[ -6.9  -1.2   8.4  -3.1   0.1   5.6 -15.5   8.9  -7.1] -> (129)
[ -3.6 -14.8  -8.8  -4.5 -21.4  -3.6   8.5  -3.6  -4.5] -> (105)
[ -6.8  -6.8  14.2 -28.0  -3.8  -6.8 -28.0  10.8 -28.0] -> (127)
[-93.3  -9.9 -93.3 -29.9 -50.0 -93.3  25.8  -4.6 -93.3] -> (173)
[ -3.3 -35.4 -52.7  -9.8 -51.1  46.7   4.5  17.8 -53.6] -> (104)
[ -4.3 -29.6   4.6   5.3 -24.0  16.1  21.2   4.6 -14.3] -> (167)
[  8.9  -3.7  11.1  -6.7 -18.8  16.1  -5.1   0.0  -5.2] -> (153)
[  4.2 -20.1   2.8   2.8 -34.3  31.4   2.8   5.4 -32.9] -> (4)
[ 14.2  22.1  24.2  -7.2  -5.9   7.8 -17.0  -4.5  -2.9] -> (29)
count (173): [-93.2] | 0
count (105): [-3.6] | 3
count (4): [2.7] | 0
count (127): [-6.8] | 3
count (167): [4.6] | 2

[ -7.3   0.1  51.5  51.0 -32.7 -54.4 -19.9 -35.7 -29.2] = (16)
[ 55.6 -63.2 -63.2 -63.2 -63.2  55.6  -2.0 -45.3  55.6] = (65)
[-45.1 -54.8 -56.6  18.3 -21.4 -71.6 -21.0  31.3  40.2] = (145)
[ -0.7 -44.3  78.4 -20.6 -25.1  75.0 -22.5 -53.0 -25.1] = (46)
[-64.8 -53.1 -57.6 -53.1  43.9 -23.0  43.9 -53.1  43.9] = (78)
[-33.7  68.7 -47.4 -57.2   1.9 -57.2 -57.2 -47.4  49.4] = (53)
[-57.3 -72.7  73.5  49.0  49.6  55.5 -27.1 -15.3   7.0] = (56)
[ 16.8 -51.7 -44.4 -35.6 -40.3  51.6 -48.2  -0.1  -0.1] = (152)
[-77.2 -33.6 -33.6  73.8 -33.6 -77.2 -40.2 -33.6  32.7] = (172)
count (172): [-33.6] | 4
count (78): [-53.1] | 3
count (65): [55.6] | 3
count (172): [-40.2] | 1
count (46): [-44.2] | 0
count (53): [-57.2] | 3
count (152): [-40.3] | 1

[72.6 35.8  2.9 35.8] = (42)
[67.3  6.6  2.7 67.3] = (100)
[-4.8 35.7 35.7 50.1] = (31)
count (100): [67.3] | 2
count (42): [35.9] | 0
count (31): [35.7] | 2
count (100): [6.6] | 1

[ 11.1 -31.7 -30.6 -30.6  21.1 -22.2 -30.6] -> (52)
[ -8.7  23.0 -23.1  21.1   0.6  16.2  14.8] -> (155)
[-7.3 44.9 39.4 41.7 -7.3 39.4 -7.3] -> (194)
[ 11.1 -31.7  36.7 -30.6  -6.0 -22.2 -22.2] -> (3)
[-18.6  55.8 -59.0  52.1  -2.1  39.2  33.3] -> (74)
[-30.7  33.9 -70.8  31.4   7.9  23.9  21.0] -> (82)
[-12.0  33.9 -35.0  31.4  -2.3  23.9  21.0] -> (5)
[ 23.0  23.0 -23.1  21.1 -30.1  16.2  14.8] -> (60)
[-12.0  44.9  -7.4  41.7   3.9  31.5  21.0] -> (13)
[-70.9  39.5 -70.9  62.4 -70.9  46.9  16.3] -> (176)
[-18.6  66.8 -70.9  62.4  13.4  39.2  33.3] -> (51)
[39.5 39.5 39.5 39.5 39.5 39.5 39.5] -> (201)
count (201): [39.5] | 7
count (201): [39.4] | 0
count (52): [-30.6] | 3
count (176): [-70.9] | 3
count (60): [16.1] | 0
count (194): [-7.3] | 3

[-28.1 -81.6 -12.7 -18.3  18.4 -20.8  -9.0 -42.9  -6.1  18.5  18.4  59.3
   2.9 -70.2 -20.4  -5.3  15.7 -90.1  33.1  25.2  34.5  14.4 -29.2  42.7
 -24.0  69.2  18.4 -10.0  18.4] -> (40)
[-61.1  -1.9 -23.3  14.6  43.0   9.5 -71.5  55.2 -54.8  39.2  61.4  18.9
  24.7  29.9  17.6 -20.3   7.5 -87.4  18.2  11.1  32.6 -25.5 -29.1  83.1
  29.6  59.1  -5.1  69.0 -47.3] -> (111)
[ 54.6  58.0 -57.5 -10.1  25.3  34.6  22.8  -9.3  13.7  66.4 -40.1 -31.7
  50.4   5.2 -22.1  18.2 -42.2  61.5  24.5 -11.9 -27.4  19.5  21.6 -63.0
   2.7 -11.7  53.4 -10.9  75.9] -> (50)
[ 41.5  57.8 -28.4 -26.1  57.9 -16.4  57.9 -81.0  26.6  48.0 -63.5  18.3
  27.1 -58.7 -49.1   7.5  -1.1 -13.5  41.7 -12.6   6.6  30.3  -0.7 -53.7
 -63.2  16.2  57.5 -46.2 -11.0] -> (68)
count (40): [18.4] | 4
count (68): [57.9] | 2

[ 14.6 -15.4  23.6 -18.0   1.8  22.8  17.5  -1.7   9.6   6.5 -13.7  -9.4
 -16.3 -11.5 -17.5  22.2   6.3  -8.2  33.3  23.9   1.7  -3.0   1.5 -23.3
 -38.7  76.8  34.7 -11.3 -13.9  12.7 -26.7 -49.1  40.9   0.1  14.0  36.5
  -3.7   3.4  -8.3 -37.1  -5.8  -7.9   5.4  15.8 -12.0   7.8   2.3   9.2
  69.0   2.4 -13.2 -79.9  29.0  -0.5   8.5  42.2  47.2  23.7 -21.9   8.7] = (35)
[ 18.5 -28.3  26.3  32.6 -29.9   6.8   8.1   3.7  23.4  21.7 -14.1  17.2
  -0.4  -7.3 -23.0   7.1   3.2 -16.2  19.2  23.2  29.2   7.3  13.6 -11.5
 -47.2   7.6  45.2 -24.8 -28.4  22.0 -28.3 -30.4  19.1  -6.6   9.3  17.1
  -3.1  -6.4 -14.0 -29.1 -12.8   8.6  -5.4  19.5  -5.8  18.9  -3.1   6.8
  44.5  18.1  -7.1 -39.1  24.9   0.7   6.4  22.2  29.8  27.5 -20.4  12.4] = (9)
[ 25.9 -21.9  38.6  74.9 -48.9  -9.2   6.4   7.8  38.1   8.9 -17.3  22.6
  -9.7   0.4 -14.7   4.5  -3.6 -15.7   3.4   4.2  39.5   9.3  36.3   2.4
   9.3   9.3  19.7 -29.7 -48.1  32.7 -20.7   3.0  16.6 -17.3 -18.1 -11.8
  -7.8 -19.8 -14.4 -32.6  25.9  34.4  -7.6  17.5  32.9  45.7  -8.6  -1.7
  -8.8  56.2  16.2  25.9   9.3  14.1  -5.8 -14.2   8.5  47.9  -7.2  27.4] = (91)
[ 28.2  -9.7  42.8  69.5 -40.7  -7.7  12.4   2.6  35.9  -2.4 -20.2  13.2
 -17.6  -0.8  -0.8   7.7  -8.7 -13.5   4.6  -6.8  -0.8  30.0  37.5   4.0
 -57.6  38.7  -1.2 -19.3 -47.7  32.0 -18.9   9.3  22.3 -19.9 -24.6 -12.8
  -8.9 -16.2 -13.0 -33.5 -33.3  36.7  -6.4  16.6  43.5  51.0  -6.3  -9.2
 -14.9  60.5  23.1  -0.9   4.9  16.6 -11.6 -12.9   7.9  60.0  -2.4  32.0] = (171)
[ 28.4  10.9  51.0  30.0 -15.0  -1.8  16.3  -7.7  25.6 -25.3 -20.9 -18.8
 -43.0  -7.1   7.8  20.4 -14.3  -3.9   8.2 -17.0  -9.9  35.1  32.1  -7.2
 -55.9  62.2   9.2  -7.0 -41.3  32.9 -11.7   4.0  46.1 -15.4 -33.3  -7.0
 -10.7  -5.9  -7.7 -43.0 -31.4  28.3   5.7  15.8  61.1  54.1   2.4 -11.4
 -13.7  63.5  24.7 -32.4  -2.4  22.8 -22.4  -2.6  20.1  67.3   6.5  33.8] = (26)
[ 19.3 -39.4  24.6  48.1 -37.3  10.4   9.5   6.4  27.5  28.1 -11.3  28.8
   8.3  -4.7 -30.0   0.8   9.5 -18.6  19.4  34.5  46.2   4.4  13.1  -5.1
 -47.1  44.2  60.1 -31.6 -30.6  19.1 -32.4 -30.0  15.5  -8.0  14.2  21.5
  -4.8 -12.0 -11.8 -22.9 -10.1   8.3 -12.5  19.7 -14.3  17.9  -7.8  10.7
  46.9  15.4 -11.1 -30.5  33.3  -2.4  13.4  18.3  24.8  15.3 -23.8   7.4] = (135)
[ 19.1 -13.0  28.5  -5.2  -8.1  16.1   9.8  -2.4  14.2   7.1 -14.9  -8.8
 -16.2  -7.6 -14.4  21.2   2.7  -8.0  26.0  21.2   5.0   6.3   4.3 -17.3
 -42.4  69.7  28.6 -10.5 -18.5  15.8 -25.8 -38.7  37.2  -2.8   6.1  27.2
  -4.6   2.2 -10.0 -38.3  -7.5  -0.5   3.0  16.5  -4.3  14.5   1.5   5.0
  54.7  13.4 -10.6 -65.7  26.0   3.9   5.2  29.9  42.4  29.2 -19.7  13.7] = (156)
[ 18.7  -6.1  31.4 -25.8  12.6  23.8  15.8  -3.4   8.6  -3.6 -15.8 -23.0
 -28.6 -15.5  -9.4  31.1   1.5  -3.5  29.9  12.7  -9.7   2.9  -1.6   7.5
 -40.8  85.5  16.6  -3.6 -12.3  14.4 -18.8 -45.2  48.5   0.4   6.1  33.2
  -5.8   7.5  -8.7 -43.2  -7.9  -3.7   8.8   7.5   0.1  15.1   3.8   3.8
  -3.6  10.2 -10.2  -3.6  24.8   5.0   2.8  39.9  47.9  29.2 -18.0  13.5] = (98)
[ 16.6 -19.9  24.4 -10.0  -3.0  20.0  11.4  -2.0  13.6  14.7 -11.8   0.9
 -10.6 -11.1 -21.3  22.3   8.1  -7.6  31.8  26.3   8.6  -1.5  -3.0 -22.7
 -40.6  71.7  42.9 -14.6 -15.1  14.0 -25.1 -45.0  40.1  -0.9  15.2  38.6
  -4.4   3.8 -10.5 -36.7  -2.8  -5.2   2.6  20.1 -17.1   6.2   0.5  12.3
  68.8   5.5 -18.3 -73.2  30.3   0.3  13.2  40.2  46.0  19.7 -24.0   7.2] = (136)
count (171): [-0.8] | 3
count (98): [7.5] | 3
count (91): [9.3] | 4

[ 61.4 -90.9  27.7 -46.6  32.2 -13.2 -67.3] : (12)
[-70.0   7.5 -28.7   0.0  -5.1  20.6  34.5] : (76)
[ 32.3 -57.3  30.5 -10.3 -19.2  32.3 -30.8] : (106)
[ 27.7  32.7  27.7 -13.2 -70.1  27.8 -70.1] : (14)
[ 61.4 -90.9  16.9 -46.6 -70.1  27.5  58.6] : (130)
[ 61.4 -90.9  16.9 -46.6 -70.1 -13.2 -67.3] : (150)
count (14): [-70.1] | 2
count (106): [32.3] | 2
count (14): [27.8] | 1

[-56.4 -56.5 -56.5 -56.5] : (123)
[ 49.8 -71.7  37.1  62.8] : (93)
[ 50.1 -71.6   6.1  50.1] : (115)
count (115): [-71.6] | 1
count (115): [50.1] | 2
count (123): [-56.4] | 1
count (93): [49.8] | 1

[ 18.6 -72.6   7.9 -72.6 -72.6 -72.6 -40.1 -40.1 -40.1] = (36)
[-39.3 -39.2  39.5 -23.6 -11.5 -39.2 -23.9 -39.2 -23.6] = (6)
[ 18.6  44.9   7.9 -72.6 -65.1   7.9   3.0  54.0 -39.1] = (92)
count (92): [7.9] | 2
count (6): [-39.2] | 3
count (36): [-72.5] | 0
count (6): [-39.4] | 0
count (92): [44.9] | 1

[ 17.2 -46.1  30.2  -6.2 -29.4  14.5] = (85)
[  5.9 -22.1   5.9   5.9 -19.7  -6.7] = (199)
[ 14.6 -79.5  14.6  14.6  14.6  14.6] = (186)
[-18.9  -4.2  20.4  41.7 -15.5 -62.1] = (72)
[  4.9 -11.9  11.6 -20.2  18.1  46.5] = (55)
[ 19.7  -6.5  36.5  -6.5 -45.2 -14.0] = (20)
[  2.0 -83.4 -10.2 -25.4  -7.3  81.3] = (124)
[ 30.1  13.9  33.1  11.5 -37.2  11.0] = (99)
[ 16.6  22.8 -34.2  17.2 -53.7  -4.3] = (28)
[ -1.3 -22.0 -45.1 -35.3   5.7   9.5] = (185)
count (199): [5.9] | 3
count (186): [14.6] | 5
count (186): [14.7] | 0
count (20): [-45.2] | 1

[ -7.7  11.6 -19.7 -27.0 -43.7  -5.9  27.3  22.8  -0.1  24.8  -8.1 -19.1
  42.6  27.3 -11.6  35.6 -12.2  27.3  27.3 -81.0  31.4  23.8 -21.0 -24.4
 -43.7 -43.1 -17.6   6.7  12.6 -25.7 -20.1 -11.6  10.5 -12.8 -44.1] : (88)
[  0.2   7.3  11.2  31.0  48.2   4.2 -19.2  11.2   3.7 -19.3  -7.3  12.5
 -37.2  -1.2  13.1  16.5  -3.3  11.2 -19.6  88.6 -10.5  -3.1  28.9  16.4
  -3.3  11.2   2.2   1.9 -14.9  14.9   5.4  13.1   8.2   8.2  -3.3] : (11)
[  0.1  -4.3 -15.5 -22.3 -36.1  -2.2  14.9   5.2  -1.9  15.9   2.8 -11.7
  29.2   3.5  -8.2  -6.9   0.1  -8.4  10.5 -66.5  10.4   4.4 -20.8 -12.6
  11.8 -11.1  -4.4  -0.8  10.1 -11.5  -6.7  -9.3  -3.7  -6.7 -24.3] : (38)
count (88): [27.3] | 4
count (11): [-3.3] | 3
count (11): [7.3] | 1
count (88): [-43.7] | 2

[-50.4   0.3  45.2 -28.0  65.1 -37.0]  (166)
[ 49.8  32.9 -21.0  83.0 -23.5  53.7]  (144)
[ 58.7  17.6  48.5 -30.5  25.8  32.6]  (97)
[-27.5 -27.5 -27.5 -27.5  30.5 -27.5]  (108)
[-10.2 -34.8 -34.8 -13.9 -13.9 -13.9]  (96)
[84.7 62.3 30.9  9.0  9.6 42.0]  (33)
[45.4 14.7 43.7 87.1 30.5 23.7]  (157)
[-26.1 -25.5 -17.0 -25.4 -16.3 -34.7]  (118)
count (108): [-27.5] | 5
count (33): [42.0] | 1
count (96): [-13.8] | 0
count (108): [-27.4] | 0
count (96): [-34.9] | 0

[-19.7 -12.8  -1.2 -33.0  10.0 -19.7  13.6 -16.0  91.5 -18.1 -18.5   0.3
 -12.8  -2.4  55.6] = (8)
[-14.3  34.9  -3.8 -14.3   1.7 -19.4 -19.8   0.4  33.6  -1.8 -12.6   3.7
  -4.6  -1.0  21.3] = (17)
[ 38.8  33.9  91.6 -14.5  44.3 -39.8   5.5  12.5  51.1 -60.0  61.0  -5.6
 -23.0 -66.7  29.8] = (18)
count (8): [-19.7] | 2
count (8): [91.5] | 1
count (17): [-4.6] | 1
count (8): [10.0] | 1

[-6.2 44.0 44.0 33.8 44.0 -6.0 -6.2 44.1]  (23)
[ 1.4  0.8 -0.2  0.6  2.5  8.4 -3.8  5.2]  (114)
[ 1.2 -1.9  2.3  5.8  6.1 33.7  1.2  1.2]  (61)
[ 4.5  4.5 -6.1 -6.1 -1.9 -6.1  4.5 -6.1]  (10)
count (10): [-1.9] | 1
count (61): [1.1] | 0
count (23): [33.8] | 1
count (10): [-6.1] | 4
count (23): [44.0] | 3
count (23): [-6.0] | 1
count (10): [-6.2] | 0

[ -1.2 -35.6 -31.5 -35.6 -35.6] : (128)
[ -1.4 -15.0  -4.5 -45.1 -31.9] : (64)
[-23.1   8.4 -19.2   6.2   1.1] : (37)
[-13.2  -5.8 -25.9 -15.0 -20.3] : (41)
[-32.5   1.9 -10.2  44.9  20.0] : (80)
[-19.0  -3.2 -31.1   9.2 -13.5] : (77)
[-36.0  -9.4 -63.0 -37.9 -53.1] : (89)
[-30.8  -1.0 -40.2 -40.2 -40.0] : (119)
[ -3.0  -3.0 -11.8 -18.3 -18.3] : (7)
[-21.5  -3.1 -46.7 -59.6 -59.6] : (27)
[ 46.7  -9.4 -63.0 -37.9 -53.1] : (208)
count (128): [-35.6] | 3
count (27): [-3.0] | 0
count (7): [-3.0] | 2

